Here is a tiny trained network, its code and every weight. The questions are about switching its units off for an input and a class, where a switched-off unit gives its printed mean instead of its output.

import numpy as np


def w(rows, s, z=0):
    codes = np.array(rows[::2]) - 128.0
    scale = np.full(codes.shape[1], s)
    scale[-1] = z or s
    return codes * scale


def norm(h):
    return h / np.sqrt((h * h).mean(-1, keepdims=True) + 1e-5)


def f(y):
    return np.maximum(y, 0)


def log_softmax(a):
    a = a - a.max(-1, keepdims=True)
    return a - np.log(np.exp(a).sum(-1, keepdims=True))


def net(x, mask):
    res = np.array(x, float).reshape(1, 6) / 4 @ E
    u = 0
    for l in range(4):
        y = f(norm(res) @ A[l][:, :-1].T + A[l][:, -1])
        res = res + np.where(mask[u : u + 14], y, B[l][:, -1]) @ B[l][:, :-1]
        u += 14
    return log_softmax(norm(res)[-1] @ U[:, :-1].T + U[:, -1])


A, B = {}, {}
E = w([
[9,81,196],'x0',
[74,246,253],'x1',
[129,127,127],'x2',
[82,180,57],'x3',
[128,128,128],'x4',
[128,128,128],'x5',
],0.0058)
A[0] = w([
[122,253,179,122],'L0N1',
[75,83,82,7],'L0N2',
[48,104,127,99],'L0N3',
[81,164,74,133],'L0N4',
[130,80,73,126],'L0N5',
[153,71,114,117],'L0N6',
[186,163,181,1],'L0N7',
[175,124,148,153],'L0N8',
[140,167,187,116],'L0N9',
[70,87,153,58],'L0N10',
[89,144,111,65],'L0N11',
[101,54,152,30],'L0N12',
[169,156,164,38],'L0N13',
[198,116,189,195],'L0N14',
],0.016,0.0081)
B[0] = w([
[218,128,106,255],'L0N1',
[68,103,108,147],'L0N2',
[88,148,147,181],'L0N3',
[139,202,58,180],'L0N4',
[106,180,171,203],'L0N5',
[179,94,120,186],'L0N6',
[24,216,152,144],'L0N7',
[119,156,171,175],'L0N8',
[56,134,133,188],'L0N9',
[199,151,146,161],'L0N10',
[104,145,157,136],'L0N11',
[133,16,78,152],'L0N12',
[100,250,171,140],'L0N13',
[107,131,205,221],'L0N14',
],0.013,0.0083)
A[1] = w([
[149,87,112,152],'L1N1',
[193,99,117,103],'L1N2',
[101,98,184,103],'L1N3',
[99,73,124,30],'L1N4',
[89,135,151,58],'L1N5',
[155,111,166,79],'L1N6',
[150,113,94,4],'L1N7',
[115,85,123,34],'L1N8',
[75,117,49,70],'L1N9',
[3,88,100,162],'L1N10',
[120,80,160,193],'L1N11',
[138,171,134,130],'L1N12',
[111,141,144,52],'L1N13',
[102,138,133,98],'L1N14',
],0.021,0.0037)
B[1] = w([
[57,88,164,172],'L1N1',
[132,168,147,208],'L1N2',
[157,66,53,235],'L1N3',
[80,38,102,168],'L1N4',
[160,129,72,169],'L1N5',
[114,50,194,209],'L1N6',
[103,180,98,141],'L1N7',
[101,111,93,155],'L1N8',
[133,164,242,194],'L1N9',
[101,254,226,222],'L1N10',
[144,49,44,225],'L1N11',
[89,103,79,255],'L1N12',
[155,124,128,154],'L1N13',
[162,155,126,154],'L1N14',
],0.0087,0.0058)
A[2] = w([
[89,144,60,84],'L2N1',
[136,68,169,136],'L2N2',
[133,75,178,75],'L2N3',
[143,67,179,122],'L2N4',
[111,125,131,29],'L2N5',
[161,84,155,83],'L2N6',
[252,138,174,88],'L2N7',
[139,175,128,143],'L2N8',
[147,109,71,239],'L2N9',
[128,103,88,66],'L2N10',
[117,184,118,97],'L2N11',
[72,82,70,2],'L2N12',
[134,159,84,144],'L2N13',
[188,71,190,100],'L2N14',
],0.017,0.0043)
B[2] = w([
[56,55,220,164],'L2N1',
[223,126,103,238],'L2N2',
[214,151,77,219],'L2N3',
[214,227,89,245],'L2N4',
[121,143,144,128],'L2N5',
[203,199,184,198],'L2N6',
[79,243,100,250],'L2N7',
[25,149,35,231],'L2N8',
[38,179,220,195],'L2N9',
[111,32,204,139],'L2N10',
[84,102,60,225],'L2N11',
[175,83,123,150],'L2N12',
[79,58,69,201],'L2N13',
[161,254,173,254],'L2N14',
],0.0062,0.0066)
A[3] = w([
[136,44,80,5],'L3N1',
[133,214,66,85],'L3N2',
[197,124,101,4],'L3N3',
[163,120,150,84],'L3N4',
[187,177,114,89],'L3N5',
[169,162,98,40],'L3N6',
[53,147,159,228],'L3N7',
[81,64,200,93],'L3N8',
[134,128,121,62],'L3N9',
[212,188,85,16],'L3N10',
[133,149,196,158],'L3N11',
[89,224,9,233],'L3N12',
[150,112,209,85],'L3N13',
[8,115,114,93],'L3N14',
],0.012,0.003)
B[3] = w([
[224,106,255,139],'L3N1',
[149,77,104,200],'L3N2',
[100,153,178,142],'L3N3',
[128,194,111,139],'L3N4',
[128,162,61,166],'L3N5',
[181,130,109,148],'L3N6',
[82,108,235,182],'L3N7',
[231,172,103,139],'L3N8',
[152,128,139,128],'L3N9',
[160,186,28,171],'L3N10',
[95,168,179,159],'L3N11',
[104,35,148,251],'L3N12',
[83,160,105,143],'L3N13',
[181,91,190,174],'L3N14',
],0.0084,0.013)
U = w([
[223,203,126,235],'0',
[78,194,207,200],'1',
[65,21,137,167],'2',
[106,141,2,3],'3',
[229,26,162,43],'4',
],0.026,0.0036)

Each question gives the input, the list of numbers given to net, and the class t.
The units are the neurons (one row each of A and B). Each row of codes is followed by its name. A weight is (code - 128) times the scale printed after its matrix; where a second scale follows, it is the last column's (A, B and U).
mask holds one flag per neuron, layer by layer. A switched-off neuron (its flag False) gives its mean, the last column of its row in B, instead of its output. The means were averaged over made-up inputs and are rounded, as every weight is.
A unit's drop is (log p(t) with every unit on - log p(t) with that unit switched off) / (log p(t) with every unit on - log p(t) with every unit switched off).
The circuit of an input: a set's keep is (log p(t) with only the set's units on - log p(t) with every unit switched off) / (log p(t) with every unit on - log p(t) with every unit switched off). Starting from the 12 units with the biggest drops (on a tie, the unit counted first), units are removed one at a time, each time the one whose removal leaves the highest keep (on an exact tie, the one counted first), for as long as the keep stays at least 0.8.
units of the circuit, in order: the units of the circuit, biggest drop first
k most important neurons: the k neurons with the biggest drops, biggest first
top k neurons in layer l: the k neurons of layer l with the biggest drops, biggest first
drop of u: that unit's drop, to one decimal
input [7,-6,-6,0,3,-4], class 4: units of the circuit, in order	(L0N10)
input [1,-2,4,-5,-4,4], class 4: 4 most important neurons	(L0N12 L0N1 L1N11 L1N3)
input [1,-2,7,8,6,-7], class 1: 4 most important neurons	(L0N1 L1N9 L1N10 L0N2)
input [1,0,2,-5,4,-2], class 4: 2 most important neurons	(L0N12 L1N11)
input [0,1,-8,4,-8,-3], class 3: 3 most important neurons	(L0N1 L0N4 L0N9)
input [1,-3,4,-2,0,-7], class 4: top 3 neurons in layer 0	(L0N1 L0N12 L0N10)
input [0,-8,7,-8,-3,5], class 0: top 2 neurons in layer 1	(L1N12 L1N2)
input [4,-5,8,1,4,0], class 1: 3 most important neurons	(L1N10 L0N1 L0N2)
input [0,4,5,6,-8,-6], class 3: 2 most important neurons	(L0N1 L0N4)
input [7,-6,3,1,-5,1], class 1: 2 most important neurons	(L1N10 L0N1)
input [-7,6,5,0,4,4], class 1: top 2 neurons in layer 1	(L1N3 L1N11)
input [1,6,-7,3,3,6], class 2: 2 most important neurons	(L0N9 L1N12)
input [-6,2,-8,0,-3,-7], class 1: 2 most important neurons	(L0N14 L0N4)
input [-7,1,6,-1,7,7], class 1: most important neuron	(L0N14)
input [2,-6,-7,7,4,5], class 1: top 2 neurons in layer 0	(L0N1 L0N2)
input [4,7,2,8,5,6], class 2: drop of L0N1	0.2
input [-2,6,6,7,-5,-5], class 3: drop of L0N1	0.9
input [-4,7,-8,2,0,0], class 3: drop of L0N1	0.9
